Below is a small trained network, with its code and all its weights. Each question gives an input and a target symbol and asks what happens when units are switched off, that is, made to give their printed mean instead of their output.

import numpy as np


def w(rows, s, z=0):
    codes = np.array(rows[::2]) - 128.0
    scale = np.full(codes.shape[1], s)
    scale[-1] = z or s
    return codes * scale


def f(y):
    return np.maximum(y, 0)


def softmax(a):
    e = np.exp(a - a.max(-1, keepdims=True))
    return e / e.sum(-1, keepdims=True)


def log_softmax(a):
    a = a - a.max(-1, keepdims=True)
    return a - np.log(np.exp(a).sum(-1, keepdims=True))


def net(x, mask):
    ids = ['ΓΘΨβδμσφω'.index(c) for c in x.split()]
    T = len(ids)
    res = E[ids] + P[:T]
    u = 0
    for l in range(2):
        r = res
        for j in range(2):
            rows = slice(2 * j, 2 * j + 2)
            q, k, v = (r @ M[l][rows].T for M in (Q, K, V))
            z = softmax(np.where(np.tri(T) > 0, q @ k.T / 2**0.5, -1e9)) @ v
            o = O[l][rows]
            res = res + np.where(mask[u + j], z, o[:, -1]) @ o[:, :-1]
        u += 2
        y = f(res @ A[l][:, :-1].T + A[l][:, -1])
        res = res + np.where(mask[u : u + 4], y, B[l][:, -1]) @ B[l][:, :-1]
        u += 4
    return log_softmax(res[-1] @ U[:, :-1].T + U[:, -1])


Q, K, V, O, A, B = {}, {}, {}, {}, {}, {}
E = w([
[105,135,139,176,170],'Γ',
[61,122,85,161,161],'Θ',
[81,245,193,87,90],'Ψ',
[100,250,214,81,71],'β',
[110,141,94,171,217],'δ',
[198,117,200,150,139],'μ',
[140,107,168,172,74],'σ',
[173,92,95,68,105],'φ',
[168,117,77,115,202],'ω',
],0.012)
P = w([
[75,85,151,2,131],'0',
[152,159,132,103,143],'1',
[156,165,123,117,143],'2',
[154,158,126,130,145],'3',
[152,150,125,140,142],'4',
[150,144,122,150,144],'5',
[149,134,119,154,143],'6',
[145,123,116,160,139],'7',
[143,113,114,168,140],'8',
[139,103,111,174,137],'9',
[141,93,102,186,129],'10',
[136,81,109,181,131],'11',
[129,69,109,187,133],'12',
],0.0078)
Q[0] = w([
[85,158,124,103,116],'L0H0',
[122,248,157,98,125],'L0H0',
[125,88,119,162,156],'L0H1',
[125,142,133,89,73],'L0H1',
],0.016)
K[0] = w([
[87,142,132,97,173],'L0H0',
[95,33,186,8,178],'L0H0',
[140,65,93,190,169],'L0H1',
[88,206,136,105,116],'L0H1',
],0.012)
V[0] = w([
[2,120,38,126,178],'L0H0',
[53,221,146,232,134],'L0H0',
[181,188,165,133,96],'L0H1',
[52,85,119,96,163],'L0H1',
],0.0068)
O[0] = w([
[74,75,170,2,209,69],'L0H0',
[36,11,122,136,51,70],'L0H0',
[138,119,166,24,162,250],'L0H1',
[131,182,72,216,58,92],'L0H1',
],0.0052,0.0011)
A[0] = w([
[158,102,149,184,146,255],'L0N0',
[6,141,120,117,129,208],'L0N1',
[113,183,141,160,36,116],'L0N2',
[157,44,86,146,142,240],'L0N3',
],0.011,0.0049)
B[0] = w([
[148,103,151,232,162,254],'L0N0',
[2,197,140,214,129,208],'L0N1',
[199,142,49,113,56,164],'L0N2',
[173,13,91,162,196,244],'L0N3',
],0.0083,0.0064)
Q[1] = w([
[99,84,70,82,107],'L1H0',
[166,117,140,206,209],'L1H0',
[95,151,102,52,13],'L1H1',
[251,141,112,122,170],'L1H1',
],0.013)
K[1] = w([
[113,236,154,140,184],'L1H0',
[142,53,104,170,120],'L1H0',
[102,248,139,93,123],'L1H1',
[238,55,112,79,128],'L1H1',
],0.013)
V[1] = w([
[87,178,109,168,109],'L1H0',
[116,125,79,116,26],'L1H0',
[151,130,185,111,25],'L1H1',
[179,107,8,96,151],'L1H1',
],0.011)
O[1] = w([
[1,117,92,141,93,112],'L1H0',
[145,126,113,205,34,19],'L1H0',
[159,90,149,253,211,2],'L1H1',
[203,251,116,131,102,159],'L1H1',
],0.009,0.0083)
A[1] = w([
[124,70,77,195,166,107],'L1N0',
[87,37,168,137,106,1],'L1N1',
[102,141,12,89,164,14],'L1N2',
[101,57,107,108,144,13],'L1N3',
],0.011,0.00079)
B[1] = w([
[197,34,223,43,16,197],'L1N0',
[195,105,8,110,89,217],'L1N1',
[96,181,254,204,83,254],'L1N2',
[183,169,44,168,211,204],'L1N3',
],0.007,0.0086)
U = w([
[149,179,127,86,93,159],'Γ',
[81,151,177,178,119,253],'Θ',
[132,97,187,143,67,149],'Ψ',
[163,164,91,246,172,105],'β',
[140,113,86,114,112,53],'δ',
[128,123,89,126,159,92],'μ',
[107,115,136,56,109,67],'σ',
[133,118,83,113,174,54],'φ',
[125,88,181,108,203,148],'ω',
],0.012,0.0037)

Each question gives the input, a string of symbols that net reads in full, and the target symbol t.
The units are the heads (2 rows each of Q, K, V and O) and the neurons (one row each of A and B). Each row of codes is followed by its name. A weight is (code - 128) times the scale printed after its matrix; where a second scale follows, it is the last column's (O, A, B and U).
mask holds one flag per unit, layer by layer, with each layer's heads first. A switched-off unit (its flag False) gives its mean, the last column of its rows in O or B, instead of its output. The means were averaged over made-up inputs and are rounded, as every weight is.
A unit's drop is (log p(t) with every unit on - log p(t) with that unit switched off) / (log p(t) with every unit on - log p(t) with every unit switched off).
The circuit of an input: a set's keep is (log p(t) with only the set's units on - log p(t) with every unit switched off) / (log p(t) with every unit on - log p(t) with every unit switched off). Starting from all 12 units, units are removed one at a time, each time the one whose removal leaves the highest keep (on an exact tie, the one counted first), for as long as the keep stays at least 0.8.
circuit, biggest first: the units of the circuit, biggest drop first
most important unit: the unit with the biggest drop
k most important neurons: the k neurons with the biggest drops, biggest first
k most important neurons of layer l: the k neurons of layer l with the biggest drops, biggest first
which heads matter: for each layer, one digit per head in row order, 1 if its drop is at least 0.15 and else 0, layers parted by /
input φ σ Γ, target β: 2 most important neurons	(L0N1; L0N3)
input φ β φ Ψ μ μ μ φ Γ μ, target β: circuit, biggest first	(L0H0; L0N0)
input φ φ φ Γ, target β: circuit, biggest first	(L1H1; L1N0)
input ω φ φ Θ Ψ β σ δ β Γ μ Θ β, target ω: circuit, biggest first	(L1H1; L0N3; L1N2)
input σ ω β μ ω φ σ, target Γ: circuit, biggest first	(L0N3; L1H1)
input Θ φ Ψ Ψ, target σ: circuit, biggest first	(L0H0; L0N1; L1H1)
input Θ δ Γ σ ω μ Γ μ Γ, target ω: most important unit	L0N0
input Ψ β φ Γ Θ μ μ δ δ, target ω: which heads matter	00 / 10
input μ Θ μ μ φ Γ μ φ Θ Θ β, target β: circuit, biggest first	(L1H1; L0H0; L0N2; L0N3)
input β β φ μ Γ σ μ φ β Θ μ ω, target Γ: circuit, biggest first	(L1H1; L0N3)
input ω ω Ψ φ δ σ ω σ ω μ Θ, target Θ: which heads matter	00 / 01
input μ Θ β Ψ, target β: 2 most important neurons	(L0N2; L0N1)
input Ψ β σ μ Γ, target Ψ: circuit, biggest first	(L1N0; L0H0; L1H1)
input φ δ μ μ, target ω: most important neuron	(L0N0)
input Θ ω Ψ σ Θ Θ β Γ μ, target ω: 3 most important neurons of layer 0	(L0N1; L0N3; L0N0)
input δ Θ μ φ Γ ω σ Γ δ σ δ Γ, target Ψ: 2 most important neurons of layer 0	(L0N1; L0N0)
input μ σ δ δ, target Ψ: 3 most important neurons of layer 0	(L0N1; L0N2; L0N0)
input β δ Θ φ σ ω φ φ Ψ, target Ψ: 3 most important neurons	(L1N0; L0N2; L0N3)
input μ Θ φ β, target β: circuit, biggest first	(L1H1; L0N2; L0N3)
input ω σ μ δ Θ φ Γ σ μ, target Ψ: circuit, biggest first	(L0N0; L0H0; L1N0; L1H1)
input Γ φ Γ β β μ δ, target ω: 2 most important neurons	(L0N1; L1N0)
